[ -9 -13  -8 -17   6  13  41  -9   0   6 -14  19  -2  -5  -6  38  -3 -16
 -15   5  -1  13 -33] : LM DN
[  0 -14 -21 -15  -2  25  -8  38 -11  39   6 -15 -11   6  -3  21   7 -21
 -23   5  35   2   4] : LM DN
[ 10 -24  -4  -8 -15  -4  25 -21   7  14   5  10  15 -15   3 -12 -13  24
   1  -6 -45   2 -35] : Pz Pb
[  7 -40  14  15 -13 -33 -75  55 -16   3  23 -29  46 -13  -1 -60   8  48
  18 -13 -31  11  20] : Pz CL
[ 13 -32   6   9 -24 -18 -37  37 -13  18  18 -18  36 -12  -5 -68  -4  32
  14 -14 -36   0  20] : Pz JR
[  2 -12 -11  -1  21   0  24 -33  15  14 -13  18   2 -11   4  46 -15   2
   3  15   1  -1 -45] : LM MZ
[ -2  10 -25 -21 -36  23  -8  36 -10  31  13 -32 -25  15   1   6   4 -39
 -28   0  28   7  41] : LM DN
[ -3 -23   4 -13  -5   7   5 -10  -3  21 -11  12  14 -11  -4  26 -16  -1
   2   4  -4   6 -18] : LM TP
[  4 -13  -9  -1  18   9  23   6  10  22  -9  10  13  -2  -7  14  -7   4
  -4   9   7  -7 -21] : LM MZ
[  5 -11 -18   5 -62   5 -16 -14  -6  24   6  -9  16 -12   7 -14 -22 -35
  23   0  -5   3   1] : Pz JR
[  0 -28 -17  -8   7   2 -21  35   9  51  12 -31  -4   5  -4   4  -7  20
 -13   5  -7   7  11] : LM DN
[  5  -5   8 -10 -33   5  -4  11 -19  10   5  -2  20  -3   1 -36  11  -6
   9 -16 -14   0  18] : Pz JR
[ 19 -61  13  11  -1 -35 -34  -2  -6  21  20   0  48 -35   0 -63 -19  93
  22 -11 -91   3 -28] : Pz Pb
[  9 -39   9 -12  36 -15  34   6   6  32  -5  13  20 -21 -11  -1  -4  62
 -15   2 -51  -2 -31] : LM DN
[ 13  16 -14  20   0 -14   0 -57  12 -23   1  17  -6 -19  20  12  -3   0
  22   6 -11   3 -36] : Pz CL
[  2 -19   3   1  26   2  11  34   4   4   6   1  14   7  -3  -6  -6  13
   0  -3  -2  -1 -19] : LM MZ
[ -4 -43   3 -12  24  14   6  19  -1  30   7   4   5  -6 -21   4 -25  21
 -18   5 -17  -3 -18] : LM TP
[ 11 -19   8  14 -24 -20  -9 -24  -3  -2   4  13  38 -19  15 -34  -9  23
  35 -10 -42   2 -29] : Pz JR
[  2   1 -11  -7  -1  -9  82 -56  17  13 -22  37  19 -11  24  17  -8  -7
  17  -3 -27   6 -78] : Pz JR
[  2 -16  -1  13 -15 -10 -37   2  -3 -22  12  -2  19  -4  15  -9   8  -4
  28  -7   4  21 -27] : Pz CL
[  8  -9  -5   9 -14 -10 -14 -17   6   4   0   8  20 -14  18  -3  -3  -1
  25  -1  -4   2 -23] : Pz CL
[  1 -11  -2  -6   0   5   6 -11   3  19  -4   3 -10  -9  -6  24 -18  -4
 -16  13   5 -12  -2] : LM DN
[  5 -24 -12 -14  22  16  24   4   3  20  -1  21   1  -7  -8  31  -8   1
 -29  10   8  -4 -27] : LM DN
[  8 -30  -7  -2  21   7  -6  11   4  32   4   1   1  -7  -9  16 -20  18
 -27  12   8 -11  -4] : LM DN
[  3 -30  -9 -13  26  -1  42  18   7  24  -2  15  17 -10  -6  12   4  24
 -27   4 -18   1 -43] : LM DN
[ -8  13 -17 -10   9  22  36 -24   7 -11  -9  22 -24   6   3  54 -13 -48
 -13  13  41   2 -33] : LM MZ
[ -2 -30  13  -4  33  -9  11   2   9   8  -4  11  11  -7  -7  19 -15  34
  -6   8 -21   2 -25] : LM MZ
[  0 -43   1  -5  47  -1  19   9   5  17  -2  16  15 -13 -14  14 -18  44
 -11  10 -24  -4 -34] : LM TP
[  4  -3 -12  -8  31  12  64 -23  18   0 -20  29  -4  -2   1  54 -13 -22
 -11  10  15  -3 -58] : LM MZ
[ 17 -11 -16  -6 -33   4  -3 -33  -6  18  12   4   2 -15  20 -18  -6   7
  11 -10 -26  -3 -17] : Pz JR
[  2 -19 -10 -17   9  15  14  31   4  27   3  -4   2   2 -19   4  -2  -6
 -23   4   8   2   1] : LM DN
[  7 -17   4  -3 -36 -10 -41  13 -13  37   4 -18  28  -6  17 -23  13  21
  22 -14 -20   8  20] : Pz Pb
[ 17 -21  -6  12  -8 -19 -28 -29  -3   2  10  13  24 -22  21  -6   1  24
  36  -4 -24  11 -43] : Pz CL
[ 15   7 -14   9  -9 -14  31 -52   6 -18  -6  29  10 -17  23  13   7  -6
  10  -1 -17   9 -62] : Pz CL
[  -8   20  -25   -6 -105   37  -94   61  -24   41   27  -69  -13   32
   19  -38    4  -83   14  -17   72    4  112] : Pz CL
[  1 -26 -11  -8  20  -5  29 -21  12  15 -17  23  13 -23  -4  61  -1   8
 -12  14  -9  11 -55] : LM DN
[  0 -12  -9  -5  22   2  28 -18  14  18 -18  18   3 -18   3  51  -2  -2
  -3  12   8  -4 -39] : LM TP
[  4  -8   4   4 -21  -3 -15   7   0  18   2 -12  22   9  13 -34  -4   0
  33 -10  -3  -1   5] : Pz Pb
[  3  22 -20   1 -33 -15  60 -33  16   3 -18  13  11 -11  22  25  15 -31
   2  -1  -6  15 -47] : Pz CL
[  9 -19   6  13  -4  -6 -35   2 -11 -18   9   1  24 -11  -1 -21   4  22
  24  -8 -27  16 -10] : Pz CL
[  5  12  -7   2 -34  -9   3 -32  -9  -2  -6   4   9 -14  17   6  14 -12
  12  -2 -13  21 -10] : Pz CL
[ -9 -24  -1   1  30   2  29  -7  14 -10   2   9   1  -1  -6   9 -28  15
 -10   7 -20   5 -51] : LM MZ
[  7 -22  -5  -6  20   4  13  19  -3  30  -2   9   6  -6 -13   4  -3  17
 -16   4 -10  -6  -6] : LM TP
[-11 -25  -9 -20  11  14  33  25   6  45  -7  -6   9  -3  -6  23 -12  -4
 -18   4   6   0 -26] : LM DN
[ -2  21 -19   1 -27  -2  -2 -18   5  16  -5 -15 -11   5  12  16   3 -26
  12  -1  15  10  13] : Pz CL
[ -1 -11 -16 -19  17  15  44 -10   6  18 -13  16  -4  -7 -12  36  -3 -16
 -15   6   9   0 -23] : LM MZ

[-25 -33  -2  20  17  13  70  -4  45 -51   1  -4  25 -28  20  44 -24   9
  33   6  31   3  26] : R <52>
[-29 -30   9 -16  11  11  40 -23  24 -37  -8 -25  17  -9  27  29 -28  26
  24  22  29   5  33] : R <52>
[   0  -22  -25   10   42   26   93   15   48 -117  -11   50   56  -23
   16   28  -26   -8   44  -12   64  -30   79] : R <55>
[  -7  -18  -17   -8   12    7   61   11   25 -118    7   10   46  -16
   36   18  -11  -15   24    1   45    3    7] : R <55>
[  8   7 -25  -3 -15  10  -1  47  24 -38 -13  38  47 -12 -12  18 -14  27
   4 -35  18  24 -10] : Q <41>
